Here is a tiny trained network, its code and every weight. The questions are about switching its units off for an input and a class, where a switched-off unit gives its printed mean instead of its output.

import numpy as np


def w(rows, s, z=0):
    codes = np.array(rows[::2]) - 128.0
    scale = np.full(codes.shape[1], s)
    scale[-1] = z or s
    return codes * scale


def f(y):
    return np.maximum(y, 0)


def log_softmax(a):
    a = a - a.max(-1, keepdims=True)
    return a - np.log(np.exp(a).sum(-1, keepdims=True))


def net(x, mask):
    res = np.array(x, float).reshape(1, 7) / 4 @ E
    y = f(res @ A[0][:, :-1].T + A[0][:, -1])
    res = res + np.where(mask, y, B[0][:, -1]) @ B[0][:, :-1]
    return log_softmax(res[-1] @ U[:, :-1].T + U[:, -1])


A, B = {}, {}
E = w([
[161,148,94,101,116,122,121,107,149,132],'x0',
[30,52,6,158,148,90,117,34,217,106],'x1',
[37,191,6,69,91,135,31,163,26,82],'x2',
[48,239,152,162,15,159,249,69,142,158],'x3',
[149,157,72,107,164,83,140,110,124,146],'x4',
[132,157,32,118,191,254,240,222,204,58],'x5',
[190,108,20,250,54,100,118,173,94,171],'x6',
],0.0091)
A[0] = w([
[159,166,148,102,141,137,151,184,89,154,5],'N0',
[104,135,209,154,116,107,87,103,88,168,50],'N1',
[144,121,157,95,137,142,129,96,160,107,84],'N2',
[165,84,163,156,154,93,193,135,170,145,134],'N3',
[150,83,114,101,162,105,103,170,130,142,82],'N4',
[73,162,98,130,116,116,104,167,91,110,38],'N5',
[187,190,174,88,117,162,106,214,66,150,32],'N6',
[45,46,79,165,145,119,97,66,204,86,93],'N7',
[110,61,142,97,86,104,96,105,100,169,49],'N8',
[120,112,100,129,130,143,141,95,123,126,67],'N9',
[127,118,81,114,110,145,207,252,152,98,80],'N10',
[177,109,148,171,149,136,133,123,188,172,85],'N11',
[64,194,80,86,97,140,70,174,49,87,68],'N12',
[120,133,99,109,94,156,87,135,92,96,93],'N13',
[171,167,195,94,92,93,68,105,75,184,142],'N14',
[71,131,185,9,181,135,147,82,128,89,100],'N15',
[155,132,170,153,171,135,167,98,145,186,83],'N16',
[153,140,75,169,149,183,189,184,171,106,79],'N17',
[152,131,112,96,161,182,149,172,154,85,109],'N18',
[146,125,153,152,123,139,129,117,127,99,137],'N19',
[142,113,125,102,220,88,81,155,129,105,143],'N20',
[121,93,128,151,103,65,116,41,80,152,118],'N21',
[168,109,74,212,79,112,145,171,94,148,91],'N22',
[183,9,119,93,165,129,43,196,118,88,56],'N23',
[125,157,114,98,167,168,179,163,120,68,113],'N24',
[147,114,133,121,117,153,141,152,87,147,28],'N25',
[172,101,61,220,78,133,116,172,129,178,50],'N26',
[206,154,169,110,134,133,166,172,85,126,52],'N27',
[65,125,100,83,133,135,80,162,91,89,105],'N28',
[53,217,129,152,85,143,190,95,123,189,68],'N29',
],0.012,0.0027)
B[0] = w([
[120,132,63,147,105,120,159,150,163,149,182],'N0',
[120,121,120,135,154,168,89,126,143,97,194],'N1',
[117,93,140,97,128,135,124,126,134,90,164],'N2',
[173,77,132,149,94,114,133,67,123,89,206],'N3',
[125,158,174,119,85,156,130,122,111,148,184],'N4',
[156,79,140,162,123,115,143,81,124,116,187],'N5',
[133,106,58,168,127,150,155,157,183,180,227],'N6',
[97,118,28,183,119,157,170,125,133,184,247],'N7',
[101,163,133,155,144,134,107,116,145,109,183],'N8',
[131,146,89,131,113,135,117,119,142,138,152],'N9',
[100,187,137,160,173,103,77,122,137,123,237],'N10',
[170,99,168,176,94,106,130,90,127,100,189],'N11',
[179,85,138,168,100,82,144,57,97,82,245],'N12',
[165,112,149,136,127,94,140,101,138,124,181],'N13',
[76,175,118,171,147,104,99,126,142,111,221],'N14',
[96,84,101,11,108,89,151,218,133,65,228],'N15',
[157,108,151,133,126,104,153,86,136,125,185],'N16',
[110,156,171,161,159,94,82,130,153,123,239],'N17',
[96,164,153,148,153,128,89,96,143,114,212],'N18',
[137,108,115,120,147,133,133,109,139,129,146],'N19',
[137,159,151,103,113,153,148,124,103,153,211],'N20',
[88,177,124,156,178,116,71,129,148,98,212],'N21',
[83,111,161,9,112,89,159,202,121,82,221],'N22',
[154,184,150,89,117,199,131,117,78,171,250],'N23',
[93,143,138,137,166,113,91,110,123,113,215],'N24',
[117,124,112,137,116,132,149,134,146,132,153],'N25',
[115,90,119,45,140,117,140,181,104,94,227],'N26',
[117,99,70,177,139,113,152,142,133,171,199],'N27',
[147,80,165,145,113,131,148,99,158,120,201],'N28',
[190,204,186,61,107,198,146,126,65,221,234],'N29',
],0.011,0.018)
U = w([
[66,181,165,172,169,89,1,120,155,86,33],'0',
[253,24,182,163,95,60,140,42,127,77,122],'1',
[194,188,195,73,99,234,124,131,68,202,68],'2',
[90,52,140,24,116,78,136,248,134,52,253],'3',
[101,83,5,190,115,141,156,152,172,206,189],'4',
],0.0097,0.0017)

Each question gives the input, the list of numbers given to net, and the class t.
The units are the neurons (one row each of A and B). Each row of codes is followed by its name. A weight is (code - 128) times the scale printed after its matrix; where a second scale follows, it is the last column's (A, B and U).
mask holds one flag per neuron, in row order. A switched-off neuron (its flag False) gives its mean, the last column of its row in B, instead of its output. The means were averaged over made-up inputs and are rounded, as every weight is.
A unit's drop is (log p(t) with every unit on - log p(t) with that unit switched off) / (log p(t) with every unit on - log p(t) with every unit switched off).
The circuit of an input: a set's keep is (log p(t) with only the set's units on - log p(t) with every unit switched off) / (log p(t) with every unit on - log p(t) with every unit switched off). Starting from the 12 units with the biggest drops (on a tie, the unit counted first), units are removed one at a time, each time the one whose removal leaves the highest keep (on an exact tie, the one counted first), for as long as the keep stays at least 0.8.
circuit, biggest first: the units of the circuit, biggest drop first
unit that matters most: the unit with the biggest drop
k most important neurons: the k neurons with the biggest drops, biggest first
drop when u is switched off: that unit's drop, to one decimal
input [7,-3,-1,-8,-3,-2,4], class 2: unit that matters most	N23
input [2,-7,3,2,8,6,-4], class 4: 3 most important neurons	(N6, N0, N27)
input [5,4,-6,-8,4,5,8], class 2: 4 most important neurons	(N23, N15, N4, N20)
input [-5,-6,-7,7,-1,7,-5], class 0: 3 most important neurons	(N10, N17, N24)
input [-7,-7,5,5,5,8,-7], class 0: 4 most important neurons	(N24, N10, N18, N7)
input [1,2,8,-4,8,5,-7], class 1: 2 most important neurons	(N12, N28)
input [2,-6,-8,0,6,8,-1], class 0: 3 most important neurons	(N10, N17, N18)
input [0,1,-7,0,0,-8,7], class 0: 2 most important neurons	(N21, N14)
input [-1,3,-2,-7,6,2,-8], class 3: 2 most important neurons	(N15, N29)
input [6,-7,-3,-5,-6,2,-1], class 4: 3 most important neurons	(N6, N27, N29)
input [8,-7,2,-7,2,6,-6], class 2: 3 most important neurons	(N23, N20, N7)
input [4,8,-6,-8,-8,6,-4], class 2: 2 most important neurons	(N23, N20)
input [2,0,8,6,7,1,6], class 1: drop when N12 is switched off	0.9
input [-2,3,-2,2,-7,0,-5], class 3: drop when N15 is switched off	0.2
input [7,-1,-4,7,-7,3,7], class 2: circuit, biggest first	(N29)
input [-4,-2,3,4,-2,-3,7], class 3: drop when N22 is switched off	0.2
